Below is a small trained network, with its code and all its weights. Each question gives an input and a target symbol and asks what happens when units are switched off, that is, made to give their printed mean instead of their output.

import numpy as np


def w(rows, s, z=0):
    codes = np.array(rows[::2]) - 128.0
    scale = np.full(codes.shape[1], s)
    scale[-1] = z or s
    return codes * scale


def norm(h):
    return h / np.sqrt((h * h).mean(-1, keepdims=True) + 1e-5)


def f(y):
    return y / 2 * (1 + np.tanh(0.7978845608 * (y + 0.044715 * y**3)))


def softmax(a):
    e = np.exp(a - a.max(-1, keepdims=True))
    return e / e.sum(-1, keepdims=True)


def log_softmax(a):
    a = a - a.max(-1, keepdims=True)
    return a - np.log(np.exp(a).sum(-1, keepdims=True))


def net(x, mask):
    ids = ['Ψαβδθμξστ'.index(c) for c in x.split()]
    T = len(ids)
    res = E[ids] + P[:T]
    r = norm(res)
    for j in range(3):
        rows = slice(3 * j, 3 * j + 3)
        q, k, v = (r @ M[0][rows].T for M in (Q, K, V))
        z = softmax(np.where(np.tri(T) > 0, q @ k.T / 3**0.5, -1e9)) @ v
        o = O[0][rows]
        res = res + np.where(mask[j], z, o[:, -1]) @ o[:, :-1]
    y = f(norm(res) @ A[0][:, :-1].T + A[0][:, -1])
    res = res + np.where(mask[3:27], y, B[0][:, -1]) @ B[0][:, :-1]
    return log_softmax(norm(res)[-1] @ U[:, :-1].T + U[:, -1])


Q, K, V, O, A, B = {}, {}, {}, {}, {}, {}
E = w([
[138,89,157],'Ψ',
[93,176,136],'α',
[193,155,105],'β',
[96,146,110],'δ',
[67,141,92],'θ',
[174,1,90],'μ',
[140,130,31],'ξ',
[113,141,57],'σ',
[172,139,113],'τ',
],0.026)
P = w([
[211,246,94],'0',
[159,203,115],'1',
[136,169,128],'2',
[111,148,142],'3',
[87,129,151],'4',
[80,121,161],'5',
[76,116,170],'6',
],0.012)
Q[0] = w([
[152,146,65],'h0',
[199,141,158],'h0',
[154,123,187],'h0',
[197,122,125],'h1',
[196,139,163],'h1',
[177,133,251],'h1',
[143,170,145],'h2',
[51,114,104],'h2',
[139,151,36],'h2',
],0.024)
K[0] = w([
[161,140,84],'h0',
[169,166,179],'h0',
[129,143,190],'h0',
[177,169,168],'h1',
[146,169,167],'h1',
[187,113,254],'h1',
[124,155,145],'h2',
[66,76,135],'h2',
[109,132,55],'h2',
],0.026)
V[0] = w([
[56,17,63],'h0',
[148,154,93],'h0',
[193,207,65],'h0',
[129,122,125],'h1',
[108,36,97],'h1',
[138,140,123],'h1',
[61,162,250],'h2',
[15,138,189],'h2',
[131,145,183],'h2',
],0.012)
O[0] = w([
[67,2,148,109],'h0',
[155,105,100,184],'h0',
[210,109,61,255],'h0',
[134,133,117,125],'h1',
[203,173,46,69],'h1',
[103,110,136,145],'h1',
[206,210,112,72],'h2',
[205,195,42,115],'h2',
[140,150,157,96],'h2',
],0.0096,0.0079)
A[0] = w([
[57,178,126,164],'n0',
[154,122,148,90],'n1',
[89,127,135,116],'n2',
[158,78,160,189],'n3',
[116,141,139,92],'n4',
[135,101,97,8],'n5',
[250,87,206,168],'n6',
[116,129,164,61],'n7',
[132,211,153,49],'n8',
[135,129,120,73],'n9',
[182,133,107,40],'n10',
[145,132,161,148],'n11',
[105,127,61,79],'n12',
[150,115,235,218],'n13',
[88,189,86,135],'n14',
[111,110,125,60],'n15',
[128,74,88,5],'n16',
[129,140,173,59],'n17',
[125,136,104,76],'n18',
[51,128,158,79],'n19',
[116,97,82,117],'n20',
[109,101,153,190],'n21',
[130,98,94,125],'n22',
[187,94,111,151],'n23',
],0.02,0.0023)
B[0] = w([
[71,180,163,180],'n0',
[101,116,116,133],'n1',
[132,106,139,135],'n2',
[71,180,141,190],'n3',
[126,132,134,117],'n4',
[159,141,123,157],'n5',
[2,154,15,253],'n6',
[143,104,134,117],'n7',
[96,237,93,206],'n8',
[133,121,130,129],'n9',
[161,91,151,191],'n10',
[122,103,106,135],'n11',
[148,76,114,238],'n12',
[139,15,83,187],'n13',
[86,143,187,248],'n14',
[132,138,122,136],'n15',
[175,176,107,206],'n16',
[133,102,122,123],'n17',
[127,114,146,151],'n18',
[154,74,165,153],'n19',
[161,133,134,215],'n20',
[141,156,144,157],'n21',
[163,138,138,191],'n22',
[113,150,157,209],'n23',
],0.027,0.0067)
U = w([
[103,137,6,100],'Ψ',
[108,20,109,151],'α',
[139,119,107,2],'β',
[141,224,120,105],'δ',
[121,127,152,109],'θ',
[115,77,193,152],'μ',
[204,120,57,166],'ξ',
[183,109,130,226],'σ',
[142,128,131,140],'τ',
],0.016,0.0042)

Each question gives the input, a string of symbols that net reads in full, and the target symbol t.
The units are the heads (3 rows each of Q, K, V and O) and the neurons (one row each of A and B). Each row of codes is followed by its name. A weight is (code - 128) times the scale printed after its matrix; where a second scale follows, it is the last column's (O, A, B and U).
mask holds one flag per unit, heads first, then neurons. A switched-off unit (its flag False) gives its mean, the last column of its rows in O or B, instead of its output. The means were averaged over made-up inputs and are rounded, as every weight is.
A unit's drop is (log p(t) with every unit on - log p(t) with that unit switched off) / (log p(t) with every unit on - log p(t) with every unit switched off).
The circuit of an input: a set's keep is (log p(t) with only the set's units on - log p(t) with every unit switched off) / (log p(t) with every unit on - log p(t) with every unit switched off). Starting from the 12 units with the biggest drops (on a tie, the unit counted first), units are removed one at a time, each time the one whose removal leaves the highest keep (on an exact tie, the one counted first), for as long as the keep stays at least 0.8.
units of the circuit, in order: the units of the circuit, biggest drop first
top k neurons: the k neurons with the biggest drops, biggest first
which heads matter: for each layer, one digit per head in row order, 1 if its drop is at least 0.15 and else 0, layers parted by /
drop of u: that unit's drop, to one decimal
input δ μ δ δ δ δ, target δ: which heads matter => 001
input β σ δ τ μ α τ, target α: which heads matter => 011
input μ μ ξ θ, target ξ: which heads matter => 100
input δ α ξ δ, target ξ: which heads matter => 100
input σ σ δ, target σ: units of the circuit, in order => h0, n6, n8
input β θ δ ξ σ δ θ, target σ: which heads matter => 100
input σ δ β μ μ μ δ, target μ: units of the circuit, in order => n19, n6
input δ δ ξ δ δ, target ξ: top neuron => n6
input δ θ δ μ δ δ δ, target δ: units of the circuit, in order => h2, n6
input Ψ σ α Ψ, target α: which heads matter => 100
input μ δ Ψ σ δ μ δ, target μ: which heads matter => 100
input ξ β β σ, target ξ: which heads matter => 000
input μ μ θ, target μ: drop of n0 => 0.2
input σ μ α θ, target μ: drop of h0 => 0.9
input α Ψ δ Ψ, target α: drop of h0 => 0.8
